Below are the code and all the weights of a small trained network. Each question names an input and a class and asks about switching units off, where a switched-off unit gives its printed mean instead of its output.

import numpy as np


def w(rows, s, z=0):
    codes = np.array(rows[::2]) - 128.0
    scale = np.full(codes.shape[1], s)
    scale[-1] = z or s
    return codes * scale


def f(y):
    return np.maximum(y, 0)


def log_softmax(a):
    a = a - a.max(-1, keepdims=True)
    return a - np.log(np.exp(a).sum(-1, keepdims=True))


def net(x, mask):
    res = np.array(x, float).reshape(1, 3) / 4 @ E
    y = f(res @ A[0][:, :-1].T + A[0][:, -1])
    res = res + np.where(mask, y, B[0][:, -1]) @ B[0][:, :-1]
    return log_softmax(res[-1] @ U[:, :-1].T + U[:, -1])


A, B = {}, {}
E = w([
[153,147,216,18,171,131,214,85,46,139],'x0',
[80,122,110,167,115,142,84,164,5,166],'x1',
[191,146,121,127,73,38,173,106,142,160],'x2',
],0.015)
A[0] = w([
[147,138,117,169,63,119,80,137,181,120,160],'N1',
[103,108,120,130,137,191,115,102,178,12,255],'N2',
[89,126,151,112,141,200,127,81,65,191,154],'N3',
[172,152,187,84,171,107,176,44,165,86,208],'N4',
[42,126,115,143,133,120,89,169,84,187,156],'N5',
[173,145,151,96,92,72,186,133,102,182,190],'N6',
],0.011,0.0046)
B[0] = w([
[143,84,27,175,154,137,235,171,120,117,216],'N1',
[105,103,129,90,118,208,190,171,187,105,215],'N2',
[153,112,181,113,147,71,131,54,85,87,215],'N3',
[77,139,110,40,220,161,168,99,193,153,249],'N4',
[139,130,172,151,98,124,28,91,142,145,224],'N5',
[77,178,97,191,194,2,189,129,87,159,225],'N6',
],0.012,0.018)
U = w([
[116,200,99,82,142,56,131,40,154,180,175],'0',
[152,50,66,154,80,192,100,214,169,88,182],'1',
[99,165,143,176,57,54,1,88,117,181,173],'2',
[222,135,213,100,85,50,93,139,44,73,5],'3',
[71,136,196,51,143,203,77,105,189,77,168],'4',
],0.0094,0.0021)

Each question gives the input, the list of numbers given to net, and the class t.
The units are the neurons (one row each of A and B). Each row of codes is followed by its name. A weight is (code - 128) times the scale printed after its matrix; where a second scale follows, it is the last column's (A, B and U).
mask holds one flag per neuron, in row order. A switched-off neuron (its flag False) gives its mean, the last column of its row in B, instead of its output. The means were averaged over made-up inputs and are rounded, as every weight is.
A unit's drop is (log p(t) with every unit on - log p(t) with that unit switched off) / (log p(t) with every unit on - log p(t) with every unit switched off).
The circuit of an input: a set's keep is (log p(t) with only the set's units on - log p(t) with every unit switched off) / (log p(t) with every unit on - log p(t) with every unit switched off). Starting from all 6 units, units are removed one at a time, each time the one whose removal leaves the highest keep (on an exact tie, the one counted first), for as long as the keep stays at least 0.8.
units of the circuit, in order: the units of the circuit, biggest drop first
most important unit: the unit with the biggest drop
top k neurons: the k neurons with the biggest drops, biggest first
drop when u is switched off: that unit's drop, to one decimal
input [8,8,2], class 3: units of the circuit, in order -> N3
input [-6,7,0], class 2: top 2 neurons -> N5, N2
input [4,7,4], class 2: units of the circuit, in order -> N4, N1
input [0,1,-4], class 4: top 2 neurons -> N1, N6
input [1,4,3], class 2: units of the circuit, in order -> N4, N1
input [-6,-6,8], class 1: top 2 neurons -> N1, N3
input [2,6,-5], class 3: top 3 neurons -> N3, N4, N6
input [1,0,-4], class 4: top 2 neurons -> N1, N6
input [3,5,-4], class 3: top 2 neurons -> N3, N4
input [5,7,3], class 3: top 2 neurons -> N4, N3
input [-2,-8,1], class 4: top 3 neurons -> N4, N6, N2
input [-4,6,8], class 2: top 3 neurons -> N4, N2, N5
input [-7,8,-8], class 2: top 3 neurons -> N5, N4, N3
input [-1,7,-6], class 2: most important unit -> N5
input [-4,8,1], class 2: drop when N5 is switched off -> 0.2
input [-5,0,4], class 1: drop when N4 is switched off -> 0.0
input [4,5,-2], class 3: drop when N4 is switched off -> 0.1
